Here is a tiny trained network, its code and every weight. The questions are about switching its units off for an input and a class, where a switched-off unit gives its printed mean instead of its output.

import numpy as np


def w(rows, s, z=0):
    codes = np.array(rows[::2]) - 128.0
    scale = np.full(codes.shape[1], s)
    scale[-1] = z or s
    return codes * scale


def f(y):
    return y / 2 * (1 + np.tanh(0.7978845608 * (y + 0.044715 * y**3)))


def log_softmax(a):
    a = a - a.max(-1, keepdims=True)
    return a - np.log(np.exp(a).sum(-1, keepdims=True))


def net(x, mask):
    res = np.array(x, float).reshape(1, 7) / 4 @ E
    y = f(res @ A[0][:, :-1].T + A[0][:, -1])
    res = res + np.where(mask, y, B[0][:, -1]) @ B[0][:, :-1]
    return log_softmax(res[-1] @ U[:, :-1].T + U[:, -1])


A, B = {}, {}
E = w([
[169,99,157,83,195,97,86,181,154,83],'x0',
[99,184,196,71,233,156,91,127,155,66],'x1',
[208,1,142,126,169,127,32,163,86,152],'x2',
[104,123,162,58,117,71,158,153,47,173],'x3',
[71,89,35,85,162,138,69,98,180,174],'x4',
[142,155,108,153,37,14,93,145,131,96],'x5',
[104,105,142,63,167,99,114,23,88,84],'x6',
],0.0076)
A[0] = w([
[168,189,124,170,47,98,215,153,145,93,249],'neuron 0',
[161,87,140,199,34,92,137,173,81,170,191],'neuron 1',
[119,136,188,64,189,60,94,179,124,104,189],'neuron 2',
[176,17,162,144,190,186,114,131,118,121,237],'neuron 3',
[87,219,99,177,95,158,106,92,180,120,205],'neuron 4',
[139,118,88,107,116,47,71,110,170,93,139],'neuron 5',
[80,132,59,77,102,90,139,91,120,149,167],'neuron 6',
[118,64,82,118,77,76,94,124,93,175,250],'neuron 7',
[77,194,117,126,173,245,180,161,179,161,186],'neuron 8',
[117,225,197,130,122,91,125,99,83,93,211],'neuron 9',
],0.011,0.0025)
B[0] = w([
[129,139,193,250,158,128,171,133,152,155,246],'neuron 0',
[184,153,137,179,65,120,119,165,88,196,236],'neuron 1',
[193,125,151,57,176,70,152,143,169,132,212],'neuron 2',
[173,95,140,116,141,192,45,122,94,114,247],'neuron 3',
[82,178,75,165,105,120,96,120,136,71,208],'neuron 4',
[128,126,89,158,174,77,104,140,167,100,186],'neuron 5',
[57,79,130,143,156,135,160,106,143,125,194],'neuron 6',
[55,92,78,91,91,93,141,136,93,172,219],'neuron 7',
[144,164,80,93,118,202,201,109,172,124,221],'neuron 8',
[88,164,193,84,86,115,135,105,94,93,203],'neuron 9',
],0.018,0.012)
U = w([
[34,24,61,91,132,112,166,103,105,196,138],'0',
[120,220,52,101,99,246,209,101,189,96,145],'1',
[145,154,176,214,84,116,178,174,110,201,176],'2',
[76,168,67,180,118,69,84,120,167,48,7],'3',
[189,77,83,58,202,56,104,182,192,130,30],'4',
[177,102,64,103,58,144,66,179,63,188,85],'5',
[176,68,134,94,194,254,44,86,114,72,240],'6',
[130,193,245,42,116,74,172,108,102,72,184],'7',
],0.0065,0.0016)

Each question gives the input, the list of numbers given to net, and the class t.
The units are the neurons (one row each of A and B). Each row of codes is followed by its name. A weight is (code - 128) times the scale printed after its matrix; where a second scale follows, it is the last column's (A, B and U).
mask holds one flag per neuron, in row order. A switched-off neuron (its flag False) gives its mean, the last column of its row in B, instead of its output. The means were averaged over made-up inputs and are rounded, as every weight is.
A unit's drop is (log p(t) with every unit on - log p(t) with that unit switched off) / (log p(t) with every unit on - log p(t) with every unit switched off).
The circuit of an input: a set's keep is (log p(t) with only the set's units on - log p(t) with every unit switched off) / (log p(t) with every unit on - log p(t) with every unit switched off). Starting from all 10 units, units are removed one at a time, each time the one whose removal leaves the highest keep (on an exact tie, the one counted first), for as long as the keep stays at least 0.8.
units of the circuit, in order: the units of the circuit, biggest drop first
top k neurons: the k neurons with the biggest drops, biggest first
drop when u is switched off: that unit's drop, to one decimal
input [3,4,6,5,-5,1,7], class 4: units of the circuit, in order => [neuron 2]
input [-8,-8,3,-5,3,-8,-3], class 5: units of the circuit, in order => [neuron 1; neuron 0]
input [-1,-7,-2,-8,0,1,7], class 3: units of the circuit, in order => [neuron 4; neuron 8]
input [3,7,5,-7,8,6,3], class 4: top 2 neurons => [neuron 5; neuron 2]
input [-5,2,1,5,-4,-1,0], class 7: top 2 neurons => [neuron 9; neuron 0]
input [3,3,3,-6,2,4,-4], class 4: units of the circuit, in order => [neuron 5; neuron 0]
input [-1,1,-8,4,3,6,-4], class 3: top 3 neurons => [neuron 4; neuron 1; neuron 6]
input [-1,-7,4,0,7,-4,-5], class 5: top 2 neurons => [neuron 1; neuron 3]
input [-8,-4,-4,7,5,8,2], class 0: top 2 neurons => [neuron 7; neuron 6]
input [4,2,-6,3,1,7,2], class 7: top 2 neurons => [neuron 9; neuron 2]
input [8,8,6,-3,-8,6,8], class 4: top 4 neurons => [neuron 2; neuron 5; neuron 3; neuron 0]
input [1,-2,2,-3,0,6,7], class 0: top 3 neurons => [neuron 7; neuron 4; neuron 2]
input [6,3,-7,5,0,2,-7], class 7: top 3 neurons => [neuron 9; neuron 2; neuron 1]
input [1,3,0,-8,1,3,-7], class 1: top neuron => [neuron 8]
input [3,7,0,-4,5,4,7], class 4: top 2 neurons => [neuron 2; neuron 5]
input [3,4,8,-7,-2,3,-6], class 6: drop when neuron 3 is switched off => 1.1
input [0,4,8,2,-5,-3,-5], class 6: drop when neuron 3 is switched off => 0.7
input [-1,6,2,-7,7,2,-3], class 1: drop when neuron 8 is switched off => 1.7
